[[ 14.7 -10.1 -11.5  -8.0  -9.9  17.2  15.3  13.5  -5.7]
 [ -8.5  20.4   9.9  25.3  20.7  -9.1  24.3  -7.9   3.6]
 [  6.3  11.2  11.8  10.6   8.7   4.9  14.9   5.1   0.5]
 [-11.3  17.4   3.8  16.2  20.1  -8.7  -1.5  -9.1  18.2]
 [ 22.4 -17.6  -4.1 -12.0 -15.9  21.5   3.0  22.9  -0.1]
 [  0.8   3.4  -1.9   1.6   3.5   2.6   5.1  -0.1  -0.1]
 [ -3.3   6.7 -13.0   6.2  12.9   4.1   4.1  -2.2  14.3]
 [  5.5   5.2   0.3   3.5   4.9   7.3   8.4   4.9   4.0]
 [ -7.2  20.1   7.3  20.3  20.3  -5.9  14.1  -6.4  10.5]
 [ -6.1   8.7   0.3   8.8  15.0  -2.7  -9.3  -4.2  16.9]
 [ 22.7   4.9  10.1  -2.0   2.1  23.3  -4.0  23.0  20.9]]	14.7

[[  7.7  -9.1  13.2   0.3   5.3   2.5  10.1  10.4   2.0   8.7  12.2  -6.6
   10.6  -6.5]
 [ 12.3   7.3   6.3   6.9  -5.5  -6.3   9.3  10.9  10.4   4.0  11.2  20.5
    6.7  -3.4]
 [  1.7  -6.8   6.8   3.0  16.8   8.3   2.9   3.8   2.5   7.1   8.6  -9.9
    7.1   8.5]
 [  1.9   3.2   7.2   7.7  -6.5   6.0   7.3  10.4   3.7  10.8  10.4   1.9
   13.3 -10.0]
 [  7.9  -2.0   7.2  -8.7  12.3  -3.8   4.5   5.3  11.2  -4.3   9.7   2.6
    2.3   4.3]
 [  4.5   9.4  13.1  21.0  -7.8   4.5   2.4   3.3 -11.5  15.3  -7.6  16.3
    8.0 -11.3]
 [  7.5   4.9  -0.3  11.7   3.2   9.6  12.3  14.5  11.7  -7.6  15.1 -10.3
   -4.3  15.5]
 [  7.1  -5.9   4.6   1.0   2.0   8.6  14.5  12.5   6.2   4.4  14.8 -14.6
    5.3   3.6]
 [ 17.2  -1.9  15.5  -0.2  -4.0 -10.2  11.4   7.0  -1.0  10.0   2.4  19.6
    7.0 -12.0]
 [  5.0   5.6  -6.9  -0.5   8.1   6.7   5.6  -0.1   8.4   1.8   3.0   2.4
   -2.4  21.4]
 [  6.6  10.3  -3.0   1.3   7.6  -0.5   4.0   6.9  18.3  -9.8  11.7   8.8
   -3.0  16.0]
 [ -0.9   8.7   8.4   2.6   1.4   7.7  -2.8  -6.5 -12.3   4.8 -18.0   4.4
   -1.3  -2.8]]	7.7

[[ 12.5   7.4   6.3   1.3  15.5   3.0   4.2  -6.3   7.5  12.0  -9.3   5.1
   12.7  -2.2  22.3]
 [  0.3  -3.4  20.9   5.2  12.2   9.2 -10.9 -13.7   6.9  18.3   0.8  -6.4
    1.1   8.9   4.9]
 [  6.3   7.3  14.1  -4.1   5.6   5.6  -3.8  -3.0  -0.5   4.9  -9.0  -9.3
   10.8   4.8   6.0]
 [  4.9  10.7   8.6  -5.1  -3.8   4.3   1.8   9.8  -4.6  -5.6  -3.5  -8.1
   10.3   6.9  -2.8]
 [ -0.5  -7.1  11.2  17.4  15.8   8.9  -1.6  -8.6  16.3  23.1  15.8  11.9
   -5.5   8.1   8.2]
 [  5.1   2.1  15.5   1.6  12.2   6.8  -5.7  -9.7   5.4  14.4  -4.9  -4.2
    6.8   4.7  10.3]
 [ 11.5  16.1   4.5  -9.6  -1.4   1.8   6.3  10.5  -5.9  -8.1 -12.6  -6.4
   18.0   1.4   6.8]
 [ 15.3  17.7   3.8 -11.1   3.7   0.5   7.5   6.1  -4.4  -5.2 -18.6  -5.2
   22.1  -2.6  15.3]
 [  6.3   0.7  11.7   6.4  15.8   6.4  -2.1 -10.4  10.1  17.5  -1.1   3.6
    5.6   2.8  15.2]
 [ -1.7  -8.9  14.1  17.6  16.2  10.1  -4.8 -11.3  16.5  24.8  16.3   9.5
   -7.3   9.0   6.3]]	12.5

[[ 0.185  0.211  0.183  0.226 -0.151  0.007  0.254  0.205]
 [ 0.123  0.231  0.154  0.130  0.014  0.125  0.057  0.121]
 [ 0.220  0.248  0.242  0.244 -0.170  0.127  0.086  0.215]
 [ 0.179  0.261  0.214  0.176 -0.060  0.202 -0.036  0.155]
 [ 0.105  0.235  0.143  0.102  0.058  0.143  0.037  0.095]]	0.185

[[-0.05 -0.01 -0.01  0.02  0.06 -0.05  0.00  0.07 -0.03  0.09]
 [-0.05  0.01  0.04 -0.05 -0.05 -0.01 -0.19 -0.11 -0.10 -0.01]
 [ 0.00 -0.09  0.06 -0.11 -0.12  0.10 -0.15 -0.04 -0.06 -0.06]
 [ 0.01  0.04 -0.09 -0.02  0.19 -0.02  0.02  0.01 -0.04  0.04]
 [-0.04 -0.01  0.00  0.02 -0.13 -0.02 -0.07  0.03 -0.16  0.05]]	-0.05

[[-0.01  0.05 -0.03  0.03  0.05  0.08  0.11 -0.03 -0.05  0.04  0.02 -0.01
   0.13 -0.03 -0.04]
 [ 0.08  0.11  0.01  0.02  0.17  0.01 -0.18  0.03  0.08 -0.03 -0.07  0.12
  -0.08  0.14  0.08]
 [ 0.07  0.14  0.08  0.05 -0.05 -0.02 -0.12  0.05 -0.01 -0.07  0.01  0.11
  -0.12  0.12  0.09]
 [-0.05 -0.07  0.15 -0.01 -0.11  0.02 -0.02  0.02  0.25  0.08 -0.02 -0.25
   0.07  0.19  0.17]
 [ 0.16  0.14 -0.07  0.09  0.12  0.07  0.15  0.02 -0.17 -0.02  0.11  0.29
   0.10 -0.11 -0.08]
 [ 0.04 -0.08  0.21 -0.16  0.18  0.12 -0.06  0.14  0.02  0.08  0.04  0.16
   0.19  0.06  0.12]
 [ 0.09  0.12  0.07  0.01  0.07  0.03 -0.11  0.05  0.02  0.03  0.00  0.08
   0.07  0.12  0.06]
 [-0.03  0.17  0.20  0.07  0.06  0.12  0.13  0.11 -0.07 -0.03 -0.04 -0.03
   0.12 -0.06 -0.05]
 [ 0.00  0.08 -0.04  0.07  0.05  0.03  0.07  0.04  0.04  0.04  0.02  0.06
   0.02  0.01  0.09]]	-0.01

[[  97.04 -131.07  -75.42  -79.29    1.75  -29.24  -11.55   21.40 -106.26
  -120.09  -30.85   67.19  -57.46]
 [ -65.63  -24.94 -158.19  -73.46    6.13 -115.37  -63.49  -36.68 -151.54
   -32.27  -95.06  -83.77  -77.73]
 [  79.65 -129.07   23.25   31.93 -108.68 -115.75  -68.99  -54.06  -83.34
  -119.21  -34.76  -29.15  -14.86]
 [ -10.89  -18.61   85.21 -150.50 -100.77   69.37  -67.40   17.58 -180.79
  -213.12 -147.38  -67.90  -55.46]
 [ 255.04 -203.16   71.44  -77.08   35.68  118.88   52.38   71.20  -37.00
  -198.25   18.48  179.27   -1.61]
 [ -95.52 -128.82  -58.30 -101.95  -10.51  -99.89   45.01   23.33  -13.58
  -111.67  -49.71  -58.26  -61.23]
 [-104.14 -124.04  -58.19  -75.93  -14.43  -90.64   47.03   -0.85   -7.02
  -132.38  -55.26  -38.33  -81.84]
 [ -74.69  -33.39  -34.41  -29.49  134.99   74.95 -125.34   68.90  -45.28
   -48.47  -64.27  -71.12   44.63]
 [ 224.93 -204.37   62.21  -60.85    0.42  109.26   21.34   53.67  -23.53
  -186.57   22.39  168.96   -1.10]
 [ -36.73    4.65  -54.17 -139.45  111.58   -1.01  -37.06  -20.95 -101.31
   -29.18   17.48  -52.32 -125.71]
 [  -3.03   10.82   55.12   -9.53 -149.64 -112.72   40.73   32.66   35.78
    30.19 -115.00  -17.58   50.35]]	97.04

[[ 0.1 -0.3  0.6 -1.6 -1.0 -0.9 -0.7 -0.2 -0.6  2.6 -1.2 -1.0 -0.2  1.0]
 [-1.2 -0.7 -0.4 -0.9  0.4 -1.2 -0.9 -1.0  0.2 -0.6  0.0 -0.2 -0.5 -0.7]
 [-1.2 -1.3 -0.1 -0.4 -0.7 -1.2 -0.1 -0.5 -0.2 -0.6  0.0 -0.5 -1.3 -1.1]
 [-0.1 -1.0 -0.5  0.6 -0.5 -1.3  0.3 -0.4 -0.6 -0.6 -0.8 -1.0 -1.0 -0.8]
 [-1.2 -0.9 -0.8 -1.1 -0.5  0.7 -1.2  0.3 -0.9 -0.4 -1.4 -0.8 -1.3 -1.0]
 [ 0.0 -1.5 -1.0 -2.0 -1.2 -0.3 -1.3  0.3 -1.2 -0.8 -1.5 -1.0  0.6  0.2]
 [-0.9  0.8  0.5 -0.6 -1.1 -0.8 -1.0 -0.9 -0.8  0.1 -0.8 -0.6 -0.9  0.6]]	0.1

[[ 0.121  0.096  0.038 -0.056 -0.151 -0.204 -0.182 -0.071  0.077  0.201
   0.264  0.267  0.226  0.173  0.145]
 [ 0.142  0.120  0.096  0.034 -0.068 -0.159 -0.207 -0.174 -0.056  0.089
   0.217  0.271  0.264  0.215  0.172]
 [-0.204 -0.147 -0.021  0.121  0.229  0.277  0.247  0.205  0.158  0.137
   0.118  0.076  0.009 -0.099 -0.185]
 [ 0.124  0.105  0.048 -0.038 -0.134 -0.203 -0.193 -0.094  0.049  0.185
   0.260  0.271  0.234  0.181  0.147]
 [ 0.255  0.277  0.238  0.185  0.151  0.131  0.112  0.054 -0.029 -0.123
  -0.196 -0.195 -0.113  0.026  0.169]
 [ 0.131  0.109  0.079 -0.003 -0.097 -0.179 -0.202 -0.140 -0.016  0.134
   0.236  0.277  0.247  0.203  0.155]
 [-0.163 -0.044  0.099  0.218  0.277  0.264  0.215  0.163  0.139  0.120
   0.085  0.018 -0.074 -0.171 -0.203]
 [ 0.217  0.175  0.142  0.120  0.093  0.023 -0.071 -0.168 -0.204 -0.169
  -0.046  0.094  0.211  0.272  0.262]
 [-0.089  0.056  0.192  0.266  0.274  0.232  0.169  0.140  0.130  0.103
   0.037 -0.049 -0.144 -0.205 -0.183]
 [ 0.267  0.262  0.219  0.168  0.137  0.119  0.095  0.024 -0.068 -0.165
  -0.199 -0.165 -0.060  0.090  0.212]
 [ 0.224  0.275  0.254  0.201  0.156  0.141  0.123  0.079  0.016 -0.087
  -0.174 -0.205 -0.155 -0.038  0.116]
 [ 0.138  0.120  0.076  0.003 -0.100 -0.177 -0.199 -0.144 -0.018  0.127
   0.232  0.274  0.261  0.202  0.158]]	0.121
